[[  4.4 -16.6 -29.7  24.9  11.4  13.9  -5.2  -7.6 -25.7  26.5]
 [ -9.8  -0.9 -15.9  44.6   3.0 -13.8   1.4  27.2  17.0  16.5]
 [ -3.7 -17.9 -19.3  59.9  15.6   6.5   8.5  -5.8   8.9  -1.9]
 [-14.3 -19.6  -2.6  24.4  13.4  -8.5  27.0  -2.6  34.6 -18.0]
 [ -7.2  -2.9  13.5  18.7  18.7   5.5   5.3  -8.3  18.8 -66.5]
 [-23.2  -8.4 -12.9  16.5  15.5  21.7  -6.8 -12.5  12.9 -36.6]
 [ -6.1 -21.7 -48.2  15.8  15.2   9.9 -12.0  -0.4   8.4  28.2]
 [ 35.6  15.9 -29.1  26.2  19.6   8.1 -14.7   5.3   1.0   9.9]
 [-15.9  -1.5 -21.2   5.1   6.7  51.5 -37.8  -9.5 -19.3   0.8]
 [-40.2   2.9 -14.4  22.7  -8.8  -1.8  -5.5  33.5  26.6  11.3]
 [ -5.4  -7.0 -27.3  23.6  37.9   4.9  -7.9   3.7  32.7  -8.7]
 [ -9.4 -42.8 -13.9  10.1  12.8  19.1   3.3 -45.0  -1.9 -12.2]]
Rows and columns are numbered from 1.
Which number is the entry directly above -5.4?
A: -40.2
Which number is the entry at row 2, column 1?
A: -9.8
The entry in the bottom-left corner: -9.4
The entry in row 1 and column 1 is 4.4
Which number is the entry just left of the smallest entry?
A: 18.8
The entry in row 1 and column 2 -> -16.6
The entry directly above the smallest entry -> -18.0
The entry at row 3, column 3 -> -19.3
Which number is the top-right entry?
A: 26.5
Which number is the entry directly above the largest entry?
A: 44.6
Which number is the entry directly above 8.5?
A: 1.4
The entry directly below the smallest entry is -36.6
The entry in row 3 and column 1 -> -3.7
The entry just right of the largest entry: 15.6
Which number is the entry just right of -8.8?
A: -1.8
Which number is the entry in row 1 and column 3?
A: -29.7
Which number is the entry in the bottom-right corner?
A: -12.2
The entry directly above 15.9 -> -21.7
The entry just right of 8.5: -5.8
The entry directly above -7.0: 2.9
The entry just left of -12.5: -6.8
Which number is the bottom entry of the column that holds the largest entry?
A: 10.1
Which number is the entry directly above -14.7?
A: -12.0
The entry directly below 19.6 is 6.7
The entry just left of 15.8 -> -48.2
Which number is the entry in row 3 and column 2?
A: -17.9
The entry directly below -7.2 is -23.2
The entry directly below 8.4: 1.0

[[-35.5 -21.5  28.6 -62.3]
 [-12.7 -15.1  42.8 -46.3]
 [ -8.3 -20.9   0.7 -26.9]
 [ -3.3  -9.6  25.4 -39.0]
 [-10.5  -4.4  22.1 -47.4]
 [-29.5 -24.9  46.0 -54.7]
 [ 13.6  10.1 -14.6  23.0]
 [-14.2 -21.0  38.8 -58.1]]
The entry just right of -20.9 is 0.7
Find the bottom entry of the column that holds the smallest entry.
-58.1
The entry just right of 22.1 is -47.4
Find the 5th entry, reading row by row.
-12.7
Find the third largest entry.
38.8
The entry just left of -24.9 is -29.5
The first entry in reading order: -35.5
Find the entry just left of -4.4.
-10.5
The entry just left of 28.6: -21.5
The smallest entry in the last column -> -62.3
Find the bottom-left entry.
-14.2
Find the entry just right of the largest entry.
-54.7
The largest entry: 46.0
The 5th entry from the end, reading row by row -> 23.0
Find the entry directly above 0.7.
42.8
Find the entry just right of -29.5.
-24.9
The entry directly above -14.2 -> 13.6
The 3rd entry, reading row by row is 28.6
Find the entry directly above 46.0.
22.1
The entry directly below the largest entry: -14.6
